Here is a tiny trained network, its code and every weight. The questions are about switching its units off for an input and a target symbol, where a switched-off unit gives its printed mean instead of its output.

import numpy as np


def w(rows, s, z=0):
    codes = np.array(rows[::2]) - 128.0
    scale = np.full(codes.shape[1], s)
    scale[-1] = z or s
    return codes * scale


def f(y):
    return np.maximum(y, 0)


def softmax(a):
    e = np.exp(a - a.max(-1, keepdims=True))
    return e / e.sum(-1, keepdims=True)


def log_softmax(a):
    a = a - a.max(-1, keepdims=True)
    return a - np.log(np.exp(a).sum(-1, keepdims=True))


def net(x, mask):
    ids = ['ΛΦαβδεζηθμπτ'.index(c) for c in x.split()]
    T = len(ids)
    res = E[ids] + P[:T]
    u = 0
    for l in range(3):
        q, k, v = (res @ M[l].T for M in (Q, K, V))
        z = softmax(np.where(np.tri(T) > 0, q @ k.T / 2**0.5, -1e9)) @ v
        res = res + np.where(mask[u], z, O[l][:, -1]) @ O[l][:, :-1]
        u += 1
        y = f(res @ A[l][:, :-1].T + A[l][:, -1])
        res = res + np.where(mask[u : u + 4], y, B[l][:, -1]) @ B[l][:, :-1]
        u += 4
    return log_softmax(res[-1] @ U[:, :-1].T + U[:, -1])


Q, K, V, O, A, B = {}, {}, {}, {}, {}, {}
E = w([
[215,91,194,92,164],'Λ',
[140,120,75,75,163],'Φ',
[106,125,102,186,78],'α',
[150,135,109,51,75],'β',
[110,96,147,203,94],'δ',
[80,80,164,84,103],'ε',
[173,120,74,93,163],'ζ',
[97,131,184,128,132],'η',
[252,148,114,190,93],'θ',
[178,93,149,117,115],'μ',
[150,142,103,162,165],'π',
[165,89,112,116,144],'τ',
],0.022)
P = w([
[127,175,117,200,155],'0',
[215,129,119,230,170],'1',
[127,155,191,160,138],'2',
[121,154,201,177,122],'3',
[56,254,107,57,170],'4',
[35,196,206,93,112],'5',
],0.006)
Q[0] = w([
[179,142,38,1,24],'0.h0',
[236,21,197,75,59],'0.h0',
],0.0051)
K[0] = w([
[158,167,167,42,2],'0.h0',
[115,194,141,127,106],'0.h0',
],0.008)
V[0] = w([
[107,186,33,239,251],'0.h0',
[2,24,103,131,236],'0.h0',
],0.0035)
O[0] = w([
[68,197,128,119,102,43],'0.h0',
[6,79,78,209,160,2],'0.h0',
],0.013,0.0022)
A[0] = w([
[110,119,101,115,148,115],'0.n0',
[143,105,189,166,254,176],'0.n1',
[138,175,187,110,161,92],'0.n2',
[88,105,80,173,156,6],'0.n3',
],0.012,0.0023)
B[0] = w([
[91,58,116,185,254,169],'0.n0',
[47,150,230,107,142,253],'0.n1',
[46,164,115,238,159,243],'0.n2',
[135,114,152,119,211,175],'0.n3',
],0.0067,0.003)
Q[1] = w([
[145,102,168,1,208],'1.h0',
[196,110,88,128,32],'1.h0',
],0.0078)
K[1] = w([
[111,139,142,2,125],'1.h0',
[148,123,89,61,85],'1.h0',
],0.0065)
V[1] = w([
[98,131,167,142,196],'1.h0',
[137,140,12,73,169],'1.h0',
],0.011)
O[1] = w([
[68,133,189,193,255,75],'1.h0',
[184,4,188,229,80,8],'1.h0',
],0.0095,0.0019)
A[1] = w([
[208,153,170,152,155,119],'1.n0',
[187,67,255,124,198,97],'1.n1',
[161,111,81,200,177,252],'1.n2',
[67,134,115,54,151,229],'1.n3',
],0.0077,0.0037)
B[1] = w([
[223,1,131,153,167,189],'1.n0',
[102,90,113,33,102,209],'1.n1',
[110,108,183,226,70,195],'1.n2',
[206,43,198,148,88,254],'1.n3',
],0.0075,0.0071)
Q[2] = w([
[154,64,254,118,243],'2.h0',
[87,101,84,135,117],'2.h0',
],0.007)
K[2] = w([
[72,254,136,236,149],'2.h0',
[110,86,253,146,74],'2.h0',
],0.0055)
V[2] = w([
[175,218,69,123,92],'2.h0',
[102,97,1,109,174],'2.h0',
],0.0065)
O[2] = w([
[169,159,128,137,122,76],'2.h0',
[119,2,119,132,230,3],'2.h0',
],0.012,0.0065)
A[2] = w([
[113,113,138,128,46,144],'2.n0',
[62,215,141,212,141,101],'2.n1',
[102,145,119,77,115,114],'2.n2',
[74,93,120,168,255,253],'2.n3',
],0.0088,0.0023)
B[2] = w([
[114,126,21,184,241,254],'2.n0',
[163,107,6,134,134,245],'2.n1',
[190,79,98,167,171,169],'2.n2',
[123,167,145,91,62,194],'2.n3',
],0.011,0.0086)
U = w([
[120,174,165,55,188,89],'Λ',
[66,55,100,118,109,199],'Φ',
[128,123,152,143,156,126],'α',
[147,69,16,39,216,126],'β',
[113,122,150,126,142,252],'δ',
[69,113,112,10,59,91],'ε',
[128,72,126,197,254,51],'ζ',
[66,203,68,175,153,200],'η',
[161,175,191,216,106,43],'θ',
[130,139,157,101,143,121],'μ',
[103,130,125,141,135,26],'π',
[102,116,146,125,116,158],'τ',
],0.0088,0.0033)

Each question gives the input, a string of symbols that net reads in full, and the target symbol t.
The units are the heads (2 rows each of Q, K, V and O) and the neurons (one row each of A and B). Each row of codes is followed by its name. A weight is (code - 128) times the scale printed after its matrix; where a second scale follows, it is the last column's (O, A, B and U).
mask holds one flag per unit, layer by layer, with each layer's heads first. A switched-off unit (its flag False) gives its mean, the last column of its rows in O or B, instead of its output. The means were averaged over made-up inputs and are rounded, as every weight is.
A unit's drop is (log p(t) with every unit on - log p(t) with that unit switched off) / (log p(t) with every unit on - log p(t) with every unit switched off).
The circuit of an input: a set's keep is (log p(t) with only the set's units on - log p(t) with every unit switched off) / (log p(t) with every unit on - log p(t) with every unit switched off). Starting from the 12 units with the biggest drops (on a tie, the unit counted first), units are removed one at a time, each time the one whose removal leaves the highest keep (on an exact tie, the one counted first), for as long as the keep stays at least 0.8.
units of the circuit, in order: the units of the circuit, biggest drop first
k most important neurons: the k neurons with the biggest drops, biggest first
top k neurons in layer l: the k neurons of layer l with the biggest drops, biggest first
drop of u: that unit's drop, to one decimal
input θ τ μ, target θ: units of the circuit, in order	(0.h0 2.h0)
input θ Φ τ, target θ: units of the circuit, in order	(2.h0 1.h0)
input β δ β β β β, target β: units of the circuit, in order	(2.n0 1.h0)
input Φ δ Φ π, target η: units of the circuit, in order	(0.h0 1.h0)
input ε Φ Φ δ, target η: units of the circuit, in order	(1.h0)
input Φ α Λ, target Λ: units of the circuit, in order	(0.n1 1.h0)
input τ π ζ ζ η, target η: 2 most important neurons	(0.n2 2.n1)
input β θ Φ η δ ε, target η: 3 most important neurons	(2.n0 0.n2 1.n3)
input μ β η, target η: 2 most important neurons	(2.n1 0.n2)
input Φ β Φ, target Φ: top 2 neurons in layer 2	(2.n1 2.n2)
input η δ η δ ζ, target η: top 3 neurons in layer 1	(1.n1 1.n0 1.n2)
input Φ ζ α Φ, target ζ: top 2 neurons in layer 1	(1.n2 1.n1)
input ε β α δ, target η: drop of 2.n1	0.2
input Φ ε ζ, target Φ: drop of 2.h0	0.2
input Φ β η π, target η: most important neuron	(2.n1)
input ε ε β β Φ β, target β: drop of 1.h0	0.4
